Here is a tiny trained network, its code and every weight. The questions are about switching its units off for an input and a target symbol, where a switched-off unit gives its printed mean instead of its output.

import numpy as np


def w(rows, s, z=0):
    codes = np.array(rows[::2]) - 128.0
    scale = np.full(codes.shape[1], s)
    scale[-1] = z or s
    return codes * scale


def f(y):
    return np.maximum(y, 0)


def softmax(a):
    e = np.exp(a - a.max(-1, keepdims=True))
    return e / e.sum(-1, keepdims=True)


def log_softmax(a):
    a = a - a.max(-1, keepdims=True)
    return a - np.log(np.exp(a).sum(-1, keepdims=True))


def net(x, mask):
    ids = ['βζμξπσφψ'.index(c) for c in x.split()]
    T = len(ids)
    res = E[ids] + P[:T]
    u = 0
    for l in range(3):
        r = res
        for j in range(3):
            rows = slice(2 * j, 2 * j + 2)
            q, k, v = (r @ M[l][rows].T for M in (Q, K, V))
            z = softmax(np.where(np.tri(T) > 0, q @ k.T / 2**0.5, -1e9)) @ v
            o = O[l][rows]
            res = res + np.where(mask[u + j], z, o[:, -1]) @ o[:, :-1]
        u += 3
        y = f(res @ A[l][:, :-1].T + A[l][:, -1])
        res = res + np.where(mask[u : u + 8], y, B[l][:, -1]) @ B[l][:, :-1]
        u += 8
    return log_softmax(res[-1] @ U[:, :-1].T + U[:, -1])


Q, K, V, O, A, B = {}, {}, {}, {}, {}, {}
E = w([
[163,139,193,128],'β',
[84,75,189,143],'ζ',
[83,171,104,206],'μ',
[135,133,165,198],'ξ',
[80,153,153,95],'π',
[203,209,107,114],'σ',
[123,133,184,60],'φ',
[46,117,1,17],'ψ',
],0.012)
P = w([
[209,66,73,129],'0',
[135,134,121,134],'1',
[128,144,124,131],'2',
[119,164,132,129],'3',
[113,180,140,129],'4',
[102,192,150,128],'5',
[97,207,155,129],'6',
[77,216,167,133],'7',
[69,228,177,133],'8',
[50,229,195,153],'9',
[58,253,199,145],'10',
],0.0055)
Q[0] = w([
[188,116,50,69],'0.h0',
[116,111,49,17],'0.h0',
[145,96,134,96],'0.h1',
[41,121,89,141],'0.h1',
[150,152,139,98],'0.h2',
[38,180,255,159],'0.h2',
],0.0067)
K[0] = w([
[93,91,183,169],'0.h0',
[148,59,163,201],'0.h0',
[112,148,115,128],'0.h1',
[91,104,143,160],'0.h1',
[104,120,138,129],'0.h2',
[54,112,11,77],'0.h2',
],0.011)
V[0] = w([
[68,9,131,169],'0.h0',
[98,253,68,18],'0.h0',
[120,28,123,116],'0.h1',
[142,63,167,96],'0.h1',
[115,100,159,212],'0.h2',
[50,101,45,43],'0.h2',
],0.0063)
O[0] = w([
[156,2,97,114,2],'0.h0',
[119,222,130,98,209],'0.h0',
[139,55,75,141,48],'0.h1',
[127,95,87,158,84],'0.h1',
[110,46,163,138,105],'0.h2',
[210,156,78,91,84],'0.h2',
],0.0074,0.0046)
A[0] = w([
[98,127,210,117,129],'0.n0',
[101,203,196,186,175],'0.n1',
[121,98,196,91,139],'0.n2',
[129,81,130,194,115],'0.n3',
[108,128,116,200,192],'0.n4',
[123,184,213,150,245],'0.n5',
[2,112,114,96,253],'0.n6',
[76,94,84,76,183],'0.n7',
],0.0076,0.0024)
B[0] = w([
[119,153,211,90,158],'0.n0',
[106,217,171,104,246],'0.n1',
[141,21,247,137,136],'0.n2',
[166,102,82,192,133],'0.n3',
[156,216,110,194,145],'0.n4',
[125,212,227,98,240],'0.n5',
[3,169,54,111,152],'0.n6',
[82,181,71,71,132],'0.n7',
],0.0056,0.013)
Q[1] = w([
[109,85,109,103],'1.h0',
[103,165,67,29],'1.h0',
[111,152,162,32],'1.h1',
[176,190,135,187],'1.h1',
[73,7,83,85],'1.h2',
[121,106,95,254],'1.h2',
],0.0075)
K[1] = w([
[129,43,143,184],'1.h0',
[160,62,30,147],'1.h0',
[23,66,72,17],'1.h1',
[48,227,183,115],'1.h1',
[254,53,70,118],'1.h2',
[78,116,37,192],'1.h2',
],0.0058)
V[1] = w([
[103,94,168,194],'1.h0',
[220,107,204,202],'1.h0',
[199,82,243,162],'1.h1',
[156,106,2,177],'1.h1',
[173,92,224,56],'1.h2',
[64,201,232,173],'1.h2',
],0.0053)
O[1] = w([
[39,172,134,122,113],'1.h0',
[81,129,110,79,123],'1.h0',
[127,90,236,78,110],'1.h1',
[182,231,134,164,63],'1.h1',
[101,3,228,103,140],'1.h2',
[133,55,101,207,251],'1.h2',
],0.0063,0.021)
A[1] = w([
[70,122,116,134,107],'1.n0',
[187,149,94,50,3],'1.n1',
[127,150,135,89,128],'1.n2',
[66,152,129,93,114],'1.n3',
[88,124,119,108,78],'1.n4',
[146,151,159,2,191],'1.n5',
[72,146,134,153,148],'1.n6',
[148,92,107,146,126],'1.n7',
],0.0094,0.0052)
B[1] = w([
[110,132,26,70,172],'1.n0',
[245,2,160,101,130],'1.n1',
[129,181,121,97,150],'1.n2',
[129,201,51,46,195],'1.n3',
[154,89,45,90,140],'1.n4',
[80,213,244,47,187],'1.n5',
[186,139,71,89,255],'1.n6',
[68,167,113,143,130],'1.n7',
],0.0061,0.0075)
Q[2] = w([
[153,146,162,226],'2.h0',
[213,175,196,202],'2.h0',
[166,236,167,185],'2.h1',
[54,206,45,117],'2.h1',
[81,121,37,214],'2.h2',
[136,125,89,254],'2.h2',
],0.0043)
K[2] = w([
[107,113,97,67],'2.h0',
[175,137,71,17],'2.h0',
[129,4,34,157],'2.h1',
[172,245,47,152],'2.h1',
[190,143,13,210],'2.h2',
[139,238,29,100],'2.h2',
],0.0043)
V[2] = w([
[162,118,54,74],'2.h0',
[157,122,66,43],'2.h0',
[53,150,127,207],'2.h1',
[254,83,189,206],'2.h1',
[129,61,78,150],'2.h2',
[185,164,169,155],'2.h2',
],0.0059)
O[2] = w([
[36,97,149,86,115],'2.h0',
[62,92,146,72,135],'2.h0',
[183,158,69,158,160],'2.h1',
[143,186,254,108,2],'2.h1',
[96,215,139,120,46],'2.h2',
[125,78,166,162,141],'2.h2',
],0.0069,0.009)
A[2] = w([
[159,16,137,185,254],'2.n0',
[154,155,67,167,108],'2.n1',
[141,103,195,242,95],'2.n2',
[101,12,119,140,99],'2.n3',
[132,150,57,186,102],'2.n4',
[247,80,89,254,173],'2.n5',
[51,192,147,116,184],'2.n6',
[41,136,47,74,114],'2.n7',
],0.0074,0.0054)
B[2] = w([
[79,21,104,187,166],'2.n0',
[98,149,217,113,201],'2.n1',
[208,145,98,183,171],'2.n2',
[47,80,179,70,139],'2.n3',
[104,134,233,129,218],'2.n4',
[2,173,80,125,189],'2.n5',
[208,111,76,92,231],'2.n6',
[177,96,158,167,254],'2.n7',
],0.0097,0.0085)
U = w([
[164,92,65,242,165],'β',
[53,36,104,107,159],'ζ',
[104,110,136,124,5],'μ',
[142,124,1,82,212],'ξ',
[70,113,195,25,81],'π',
[252,206,150,127,213],'σ',
[32,175,153,125,55],'φ',
[162,76,215,179,66],'ψ',
],0.0074,0.0036)

Each question gives the input, a string of symbols that net reads in full, and the target symbol t.
The units are the heads (2 rows each of Q, K, V and O) and the neurons (one row each of A and B). Each row of codes is followed by its name. A weight is (code - 128) times the scale printed after its matrix; where a second scale follows, it is the last column's (O, A, B and U).
mask holds one flag per unit, layer by layer, with each layer's heads first. A switched-off unit (its flag False) gives its mean, the last column of its rows in O or B, instead of its output. The means were averaged over made-up inputs and are rounded, as every weight is.
A unit's drop is (log p(t) with every unit on - log p(t) with that unit switched off) / (log p(t) with every unit on - log p(t) with every unit switched off).
The circuit of an input: a set's keep is (log p(t) with only the set's units on - log p(t) with every unit switched off) / (log p(t) with every unit on - log p(t) with every unit switched off). Starting from the 12 units with the biggest drops (on a tie, the unit counted first), units are removed one at a time, each time the one whose removal leaves the highest keep (on an exact tie, the one counted first), for as long as the keep stays at least 0.8.
units of the circuit, in order: the units of the circuit, biggest drop first
most important unit: the unit with the biggest drop
k most important neurons: the k neurons with the biggest drops, biggest first
k most important neurons of layer l: the k neurons of layer l with the biggest drops, biggest first
heads that matter: for each layer, one digit per head in row order, 1 if its drop is at least 0.15 and else 0, layers parted by /
input ζ μ σ ξ σ π π σ σ μ, target σ: units of the circuit, in order -> [0.h0 2.n6 0.n1 2.n5]
input ξ ξ ξ ψ σ σ ξ φ μ, target ζ: 3 most important neurons -> [0.n6 0.n7 1.n3]
input ζ σ β σ, target ψ: most important neuron of layer 1 -> [1.n3]
input ξ ξ σ σ σ ψ β ξ σ σ ξ, target ζ: 3 most important neurons -> [0.n6 1.n3 1.n0]
input σ ξ ξ β σ μ ξ σ σ ξ, target σ: units of the circuit, in order -> [0.h0 0.n1 2.n6]
input μ ξ ζ ξ ξ σ ξ σ σ β ξ, target σ: units of the circuit, in order -> [0.h0 2.h1 2.n6]
input σ σ σ φ, target π: units of the circuit, in order -> [1.h1 1.n5 1.h2]
input μ β σ σ σ β σ σ σ β ψ, target β: units of the circuit, in order -> [2.n7 1.h1 0.n6]
input μ σ ξ σ ξ π μ, target σ: heads that matter -> 100 / 000 / 001
input σ σ φ ξ ξ σ σ ξ β σ, target β: heads that matter -> 101 / 001 / 101
input ζ σ ξ σ μ μ ξ ψ σ σ σ, target ξ: heads that matter -> 110 / 111 / 100
input μ σ ξ φ π, target ξ: 3 most important neurons of layer 2 -> [2.n4 2.n1 2.n6]
input ξ π π π σ β β σ σ ξ π, target σ: heads that matter -> 100 / 000 / 100
input π ψ ψ π, target σ: units of the circuit, in order -> [0.h2]
input σ β φ σ μ ξ ξ μ σ σ ψ, target φ: 4 most important neurons -> [2.n4 2.n1 0.n5 2.n5]
input π σ σ ξ β, target ψ: 2 most important neurons of layer 0 -> [0.n6 0.n2]
input ψ μ β σ σ σ σ β μ σ ξ, target π: heads that matter -> 001 / 001 / 110
input ζ β ξ β σ ψ σ σ ζ σ, target ξ: 4 most important neurons of layer 0 -> [0.n1 0.n5 0.n3 0.n6]
input σ ψ σ β ξ, target φ: heads that matter -> 101 / 110 / 010
input ψ σ σ σ, target π: 3 most important neurons -> [1.n1 0.n5 0.n1]
input ξ ξ σ σ ξ β ψ ξ β, target ζ: heads that matter -> 100 / 111 / 110
input π ξ β ζ, target ζ: heads that matter -> 100 / 001 / 000
input μ ξ ξ π ψ σ ξ ξ μ ψ, target σ: heads that matter -> 101 / 010 / 001
input σ ψ σ π, target φ: most important unit -> 1.h1
input ζ σ μ, target φ: heads that matter -> 000 / 010 / 010
input σ σ μ, target φ: 3 most important neurons of layer 2 -> [2.n5 2.n4 2.n1]
input ξ σ σ μ β ξ π ψ σ μ σ, target ζ: 2 most important neurons -> [0.n6 1.n3]
input ξ ξ π ξ σ ξ μ φ σ ζ ψ, target ζ: most important unit -> 2.h1
input σ σ μ ζ, target ζ: 2 most important neurons of layer 0 -> [0.n2 0.n6]
input ξ ζ ψ π μ ξ β π, target ζ: heads that matter -> 111 / 111 / 110
